Below is a small trained network, with its code and all its weights. Each question gives an input and a target symbol and asks what happens when units are switched off, that is, made to give their printed mean instead of their output.

import numpy as np


def w(rows, s, z=0):
    codes = np.array(rows[::2]) - 128.0
    scale = np.full(codes.shape[1], s)
    scale[-1] = z or s
    return codes * scale


def norm(h):
    return h / np.sqrt((h * h).mean(-1, keepdims=True) + 1e-5)


def f(y):
    return y / 2 * (1 + np.tanh(0.7978845608 * (y + 0.044715 * y**3)))


def softmax(a):
    e = np.exp(a - a.max(-1, keepdims=True))
    return e / e.sum(-1, keepdims=True)


def log_softmax(a):
    a = a - a.max(-1, keepdims=True)
    return a - np.log(np.exp(a).sum(-1, keepdims=True))


def net(x, mask):
    ids = ['Θβζητφ'.index(c) for c in x.split()]
    T = len(ids)
    res = E[ids] + P[:T]
    u = 0
    for l in range(2):
        r = norm(res)
        for j in range(3):
            rows = slice(2 * j, 2 * j + 2)
            q, k, v = (r @ M[l][rows].T for M in (Q, K, V))
            z = softmax(np.where(np.tri(T) > 0, q @ k.T / 2**0.5, -1e9)) @ v
            o = O[l][rows]
            res = res + np.where(mask[u + j], z, o[:, -1]) @ o[:, :-1]
        u += 3
        y = f(norm(res) @ A[l][:, :-1].T + A[l][:, -1])
        res = res + np.where(mask[u : u + 4], y, B[l][:, -1]) @ B[l][:, :-1]
        u += 4
    return log_softmax(norm(res)[-1] @ U[:, :-1].T + U[:, -1])


Q, K, V, O, A, B = {}, {}, {}, {}, {}, {}
E = w([
[131,79,1,36,103],'Θ',
[210,100,56,117,149],'β',
[98,111,131,129,184],'ζ',
[129,87,39,201,110],'η',
[67,125,167,141,33],'τ',
[181,171,157,55,82],'φ',
],0.0084)
P = w([
[30,79,80,3,152],'0',
[136,68,185,173,107],'1',
[140,61,183,175,106],'2',
[84,142,98,48,148],'3',
[157,58,154,129,69],'4',
[137,75,170,174,106],'5',
[103,192,90,76,153],'6',
[155,80,143,115,49],'7',
[141,91,170,176,106],'8',
[120,222,96,107,193],'9',
],0.006)
Q[0] = w([
[142,154,198,66,166],'L0H1',
[40,104,185,169,255],'L0H1',
[138,163,28,75,210],'L0H2',
[65,67,20,239,116],'L0H2',
[134,152,215,145,227],'L0H3',
[143,129,41,164,230],'L0H3',
],0.0073)
K[0] = w([
[121,134,184,147,132],'L0H1',
[69,5,166,126,154],'L0H1',
[211,126,81,112,208],'L0H2',
[90,89,73,197,121],'L0H2',
[178,85,140,102,116],'L0H3',
[108,57,145,116,117],'L0H3',
],0.012)
V[0] = w([
[153,253,101,170,148],'L0H1',
[145,22,148,191,251],'L0H1',
[202,227,90,134,228],'L0H2',
[63,50,156,94,46],'L0H2',
[173,184,205,115,111],'L0H3',
[79,156,175,158,50],'L0H3',
],0.0041)
O[0] = w([
[179,58,102,138,227,51],'L0H1',
[163,254,61,133,84,61],'L0H1',
[51,67,154,55,58,4],'L0H2',
[192,194,116,228,200,238],'L0H2',
[148,228,127,94,126,98],'L0H3',
[167,205,202,191,17,156],'L0H3',
],0.0041,0.0043)
A[0] = w([
[2,138,104,96,134,4],'L0N1',
[110,155,158,64,93,122],'L0N2',
[167,168,67,139,244,103],'L0N3',
[160,148,77,77,159,56],'L0N4',
],0.0089,0.0025)
B[0] = w([
[168,3,10,35,32,218],'L0N1',
[156,91,20,213,160,251],'L0N2',
[162,230,56,29,138,189],'L0N3',
[136,192,190,243,101,207],'L0N4',
],0.0062,0.0011)
Q[1] = w([
[108,146,137,87,82],'L1H1',
[201,68,161,94,71],'L1H1',
[187,96,142,107,193],'L1H2',
[148,154,115,5,111],'L1H2',
[133,121,162,172,166],'L1H3',
[141,95,140,95,198],'L1H3',
],0.011)
K[1] = w([
[105,172,95,98,152],'L1H1',
[166,40,80,18,72],'L1H1',
[169,53,130,145,254],'L1H2',
[210,146,220,178,133],'L1H2',
[70,68,127,147,219],'L1H3',
[219,49,119,110,150],'L1H3',
],0.0087)
V[1] = w([
[181,36,192,93,180],'L1H1',
[177,120,239,197,190],'L1H1',
[199,66,228,166,170],'L1H2',
[142,16,117,139,144],'L1H2',
[101,182,4,124,132],'L1H3',
[31,118,57,91,222],'L1H3',
],0.0037)
O[1] = w([
[104,186,176,143,75,94],'L1H1',
[253,184,131,167,173,6],'L1H1',
[203,183,70,173,91,63],'L1H2',
[142,153,100,83,153,205],'L1H2',
[194,143,197,153,116,161],'L1H3',
[172,189,134,215,94,29],'L1H3',
],0.0048,0.0026)
A[1] = w([
[67,124,165,143,128,125],'L1N1',
[109,254,133,110,187,74],'L1N2',
[146,113,203,78,149,1],'L1N3',
[153,178,173,142,150,169],'L1N4',
],0.013,0.0064)
B[1] = w([
[169,125,87,104,154,252],'L1N1',
[79,224,148,141,253,232],'L1N2',
[205,3,171,91,225,119],'L1N3',
[117,130,136,88,58,246],'L1N4',
],0.011,0.0028)
U = w([
[2,72,93,77,115,90],'Θ',
[229,155,36,120,129,40],'β',
[93,181,147,122,177,254],'ζ',
[109,91,125,240,151,111],'η',
[120,157,195,163,40,150],'τ',
[150,63,198,87,184,145],'φ',
],0.0092,0.0044)

Each question gives the input, a string of symbols that net reads in full, and the target symbol t.
The units are the heads (2 rows each of Q, K, V and O) and the neurons (one row each of A and B). Each row of codes is followed by its name. A weight is (code - 128) times the scale printed after its matrix; where a second scale follows, it is the last column's (O, A, B and U).
mask holds one flag per unit, layer by layer, with each layer's heads first. A switched-off unit (its flag False) gives its mean, the last column of its rows in O or B, instead of its output. The means were averaged over made-up inputs and are rounded, as every weight is.
A unit's drop is (log p(t) with every unit on - log p(t) with that unit switched off) / (log p(t) with every unit on - log p(t) with every unit switched off).
The circuit of an input: a set's keep is (log p(t) with only the set's units on - log p(t) with every unit switched off) / (log p(t) with every unit on - log p(t) with every unit switched off). Starting from the 12 units with the biggest drops (on a tie, the unit counted first), units are removed one at a time, each time the one whose removal leaves the highest keep (on an exact tie, the one counted first), for as long as the keep stays at least 0.8.
circuit, biggest first: the units of the circuit, biggest drop first
k most important neurons: the k neurons with the biggest drops, biggest first
k most important neurons of layer l: the k neurons of layer l with the biggest drops, biggest first
which heads matter: for each layer, one digit per head in row order, 1 if its drop is at least 0.15 and else 0, layers parted by /
drop when u is switched off: that unit's drop, to one decimal
input τ φ τ τ η φ φ φ φ β, target Θ: which heads matter -> 010 / 001
input β ζ τ ζ, target β: circuit, biggest first -> (L0N1; L1H2)
input β φ Θ φ, target β: which heads matter -> 111 / 010
input ζ τ φ φ Θ φ β τ, target φ: which heads matter -> 111 / 010
input φ Θ φ ζ τ β φ β, target φ: circuit, biggest first -> (L0H1)
input β τ τ β η τ Θ η φ, target φ: which heads matter -> 000 / 000
input Θ β η τ Θ β β, target ζ: 4 most important neurons -> (L0N3; L0N4; L0N1; L1N2)
input Θ τ τ φ, target Θ: 3 most important neurons -> (L0N2; L1N1; L0N3)
input τ φ Θ τ, target β: which heads matter -> 011 / 000
input β β Θ τ τ φ τ τ Θ φ, target β: 3 most important neurons of layer 0 -> (L0N2; L0N1; L0N4)
input τ η β η τ φ η φ η ζ, target Θ: which heads matter -> 010 / 000
input τ φ τ τ, target ζ: which heads matter -> 011 / 100
input τ Θ τ η τ, target η: 4 most important neurons -> (L1N4; L0N3; L1N1; L1N3)
input τ τ τ φ τ, target φ: which heads matter -> 110 / 011
input ζ τ τ φ φ β β φ φ, target φ: 2 most important neurons -> (L1N3; L0N3)
input β β φ τ β φ β, target ζ: 3 most important neurons -> (L0N4; L1N2; L0N1)
input β ζ φ φ τ τ ζ, target β: 2 most important neurons -> (L0N1; L0N2)
input β φ Θ η φ τ τ, target β: drop when L0N3 is switched off -> 0.0
input φ τ τ τ, target ζ: drop when L0N1 is switched off -> 1.8
input η τ ζ φ, target Θ: drop when L0H1 is switched off -> 1.1
